Below are the code and all the weights of a small trained network. Each question names an input and a target symbol and asks about switching units off, where a switched-off unit gives its printed mean instead of its output.

import numpy as np


def w(rows, s, z=0):
    codes = np.array(rows[::2]) - 128.0
    scale = np.full(codes.shape[1], s)
    scale[-1] = z or s
    return codes * scale


def norm(h):
    return h / np.sqrt((h * h).mean(-1, keepdims=True) + 1e-5)


def softmax(a):
    e = np.exp(a - a.max(-1, keepdims=True))
    return e / e.sum(-1, keepdims=True)


def log_softmax(a):
    a = a - a.max(-1, keepdims=True)
    return a - np.log(np.exp(a).sum(-1, keepdims=True))


def net(x, mask):
    ids = ['ΔΘΠΣΦαεζηλμξτψω'.index(c) for c in x.split()]
    T = len(ids)
    res = E[ids] + P[:T]
    u = 0
    for l in range(3):
        r = norm(res)
        for j in range(2):
            rows = slice(3 * j, 3 * j + 3)
            q, k, v = (r @ M[l][rows].T for M in (Q, K, V))
            z = softmax(np.where(np.tri(T) > 0, q @ k.T / 3**0.5, -1e9)) @ v
            o = O[l][rows]
            res = res + np.where(mask[u + j], z, o[:, -1]) @ o[:, :-1]
        u += 2
    return log_softmax(norm(res)[-1] @ U[:, :-1].T + U[:, -1])


Q, K, V, O = {}, {}, {}, {}
E = w([
[118,147,136,161,134,108,213],'Δ',
[93,119,131,179,128,75,182],'Θ',
[101,118,150,187,158,84,112],'Π',
[82,140,115,168,141,86,131],'Σ',
[127,157,143,193,158,129,182],'Φ',
[112,149,109,206,124,100,151],'α',
[163,142,95,187,172,143,136],'ε',
[149,122,44,90,168,151,139],'ζ',
[147,129,134,70,171,150,88],'η',
[88,140,108,145,128,94,189],'λ',
[121,84,148,146,3,185,160],'μ',
[121,96,128,178,136,87,92],'ξ',
[138,144,166,216,147,115,119],'τ',
[101,150,166,81,169,118,135],'ψ',
[83,103,106,160,127,60,143],'ω',
],0.018)
P = w([
[172,254,110,118,106,39,99],'0',
[90,177,127,162,142,101,101],'1',
[94,143,138,166,162,120,110],'2',
[94,124,145,157,169,124,118],'3',
[95,109,145,150,179,127,128],'4',
[102,99,148,147,185,128,131],'5',
[103,94,151,143,190,139,135],'6',
[101,80,147,139,192,143,140],'7',
[99,74,146,133,189,144,141],'8',
[100,70,143,136,186,149,141],'9',
[97,62,143,132,181,156,143],'10',
[92,52,139,137,170,159,149],'11',
],0.0084)
Q[0] = w([
[170,67,69,152,121,149,116],'L0H0',
[104,109,119,136,126,108,6],'L0H0',
[137,94,102,168,130,98,170],'L0H0',
[146,158,124,108,122,101,122],'L0H1',
[144,124,118,139,128,117,136],'L0H1',
[126,122,123,113,133,130,140],'L0H1',
],0.016)
K[0] = w([
[128,45,149,139,6,196,111],'L0H0',
[180,85,78,134,95,84,6],'L0H0',
[67,127,155,181,21,120,140],'L0H0',
[98,135,130,142,171,120,123],'L0H1',
[126,122,123,146,119,115,156],'L0H1',
[126,143,91,123,127,145,134],'L0H1',
],0.011)
V[0] = w([
[158,70,123,115,102,177,154],'L0H0',
[136,91,85,174,134,128,151],'L0H0',
[159,76,50,145,129,152,147],'L0H0',
[104,34,91,126,93,255,143],'L0H1',
[181,178,103,135,168,62,142],'L0H1',
[133,64,92,114,149,177,135],'L0H1',
],0.009)
O[0] = w([
[115,186,125,112,82,60,82,58],'L0H0',
[77,166,177,161,104,144,150,157],'L0H0',
[107,194,138,182,123,57,129,105],'L0H0',
[254,22,72,74,199,196,162,2],'L0H1',
[55,215,120,219,110,155,122,216],'L0H1',
[145,107,108,144,131,242,114,93],'L0H1',
],0.0066,0.0069)
Q[1] = w([
[177,58,214,122,107,78,67],'L1H0',
[155,25,147,31,190,124,144],'L1H0',
[178,238,179,109,98,126,101],'L1H0',
[69,150,127,98,191,163,20],'L1H1',
[144,213,91,67,107,234,194],'L1H1',
[104,189,254,152,137,231,164],'L1H1',
],0.0093)
K[1] = w([
[152,75,195,134,118,88,2],'L1H0',
[140,67,188,46,74,202,120],'L1H0',
[155,244,158,95,136,103,102],'L1H0',
[165,180,168,50,143,158,53],'L1H1',
[169,203,47,93,109,167,197],'L1H1',
[215,113,187,118,16,221,120],'L1H1',
],0.0096)
V[1] = w([
[101,174,152,144,170,125,104],'L1H0',
[120,140,1,114,113,163,136],'L1H0',
[121,107,133,136,155,136,27],'L1H0',
[136,83,201,97,91,148,84],'L1H1',
[143,158,142,143,140,121,213],'L1H1',
[139,93,164,86,163,127,90],'L1H1',
],0.0078)
O[1] = w([
[131,81,79,93,69,187,50,254],'L1H0',
[98,254,177,87,57,45,48,116],'L1H0',
[182,63,159,107,184,95,61,117],'L1H0',
[81,221,194,103,57,134,77,68],'L1H1',
[140,60,160,124,185,177,131,130],'L1H1',
[103,185,87,180,165,87,161,83],'L1H1',
],0.0055,0.0053)
Q[2] = w([
[100,171,84,173,100,110,197],'L2H0',
[212,143,37,150,142,167,97],'L2H0',
[186,99,144,6,132,130,164],'L2H0',
[194,158,184,126,124,41,190],'L2H1',
[109,134,167,126,119,99,19],'L2H1',
[229,99,138,73,111,112,154],'L2H1',
],0.015)
K[2] = w([
[154,131,120,129,89,137,220],'L2H0',
[218,114,6,131,181,152,102],'L2H0',
[61,159,104,64,185,150,135],'L2H0',
[31,187,136,161,180,115,103],'L2H1',
[165,106,149,121,139,55,114],'L2H1',
[86,145,113,106,210,149,117],'L2H1',
],0.016)
V[2] = w([
[145,104,68,171,157,85,93],'L2H0',
[71,205,59,29,193,194,82],'L2H0',
[130,144,100,64,100,137,29],'L2H0',
[131,140,195,142,82,100,65],'L2H1',
[204,49,58,180,19,80,155],'L2H1',
[218,38,76,3,146,153,107],'L2H1',
],0.006)
O[2] = w([
[171,175,174,132,134,121,212,134],'L2H0',
[175,27,177,140,155,94,196,130],'L2H0',
[161,87,109,109,105,229,168,107],'L2H0',
[193,180,110,89,65,98,192,154],'L2H1',
[253,87,170,18,137,158,135,119],'L2H1',
[122,137,82,22,200,196,13,9],'L2H1',
],0.0064,0.013)
U = w([
[83,238,141,165,136,55,138,198],'Δ',
[139,2,145,214,100,147,221,3],'Θ',
[97,47,116,187,205,186,108,74],'Π',
[60,116,72,112,166,202,84,159],'Σ',
[140,166,139,114,120,233,148,90],'Φ',
[142,141,59,118,95,164,88,151],'α',
[214,161,125,128,141,124,138,91],'ε',
[170,119,88,83,126,117,171,132],'ζ',
[138,187,136,61,171,115,100,191],'η',
[82,146,96,57,105,168,175,74],'λ',
[169,85,154,66,21,160,120,202],'μ',
[184,90,148,128,125,68,64,85],'ξ',
[162,134,185,135,121,174,71,115],'τ',
[104,116,200,47,137,104,125,99],'ψ',
[110,86,79,70,103,76,103,122],'ω',
],0.0092,0.0048)

Each question gives the input, a string of symbols that net reads in full, and the target symbol t.
The units are the heads (3 rows each of Q, K, V and O). Each row of codes is followed by its name. A weight is (code - 128) times the scale printed after its matrix; where a second scale follows, it is the last column's (O and U).
mask holds one flag per head, layer by layer. A switched-off head (its flag False) gives its mean, the last column of its rows in O, instead of its output. The means were averaged over made-up inputs and are rounded, as every weight is.
A unit's drop is (log p(t) with every unit on - log p(t) with that unit switched off) / (log p(t) with every unit on - log p(t) with every unit switched off).
The circuit of an input: a set's keep is (log p(t) with only the set's units on - log p(t) with every unit switched off) / (log p(t) with every unit on - log p(t) with every unit switched off). Starting from all 6 units, units are removed one at a time, each time the one whose removal leaves the highest keep (on an exact tie, the one counted first), for as long as the keep stays at least 0.8.
circuit, biggest first: the units of the circuit, biggest drop first
unit that matters most: the unit with the biggest drop
heads that matter: for each layer, one digit per head in row order, 1 if its drop is at least 0.15 and else 0, layers parted by /
drop of u: that unit's drop, to one decimal
input Δ τ ζ λ ζ, target Θ: unit that matters most : L1H0
input ε τ Σ ε η ζ Φ η μ, target μ: circuit, biggest first : [L0H0, L2H1, L0H1]
input η η ξ ε Σ Π η ε μ λ, target λ: circuit, biggest first : [L2H1, L0H1, L0H0, L2H0]
input Σ ψ ψ Φ τ Φ η Σ Φ λ η, target Θ: heads that matter : 00 / 11 / 10
input ζ μ η η ψ, target ψ: circuit, biggest first : [L2H1, L0H1, L1H0]
input η Δ ψ τ Θ ε ζ, target Δ: heads that matter : 00 / 10 / 10
input Θ ζ Π η ε Σ η μ ψ η ω, target ω: circuit, biggest first : [L0H1, L0H0, L2H1]
input Π μ ω Φ Φ ε η, target η: heads that matter : 01 / 01 / 01
input ω ψ Δ Σ η ζ Δ α ω ψ, target Θ: circuit, biggest first : [L0H1, L0H0, L2H0]
input η ψ ψ Φ η μ η ψ ζ Σ, target Σ: circuit, biggest first : [L0H1, L2H0, L2H1]
input Θ Δ ζ α Σ ξ ψ η η, target Θ: heads that matter : 01 / 11 / 10
input η ψ η τ ε η Θ ζ η, target Σ: heads that matter : 10 / 10 / 01
input μ η Θ, target Θ: circuit, biggest first : [L0H1, L1H1]
input η ξ ξ ζ τ α η μ η ε, target ε: circuit, biggest first : [L0H1, L2H1, L0H0]
input τ ζ μ, target μ: unit that matters most : L0H0
input Δ μ Δ τ ζ η ω ζ ψ ξ, target ξ: heads that matter : 11 / 11 / 01
input ω τ ε ξ ψ α ε ε Σ ζ, target Δ: heads that matter : 10 / 10 / 10
input Θ μ Π, target Π: heads that matter : 01 / 10 / 11
input ε μ ω η ζ Π, target Π: heads that matter : 11 / 11 / 11
input λ ω ψ ψ ζ ζ ζ Φ ζ ψ, target Π: unit that matters most : L0H1
input τ ζ ζ ζ μ Θ Φ λ λ, target λ: heads that matter : 11 / 10 / 11
input ζ α ψ ξ ζ, target Θ: drop of L1H1 : 2.2
input Σ Δ Φ ξ ζ Π Φ ε ζ Φ Θ ζ, target Π: drop of L0H0 : 0.1
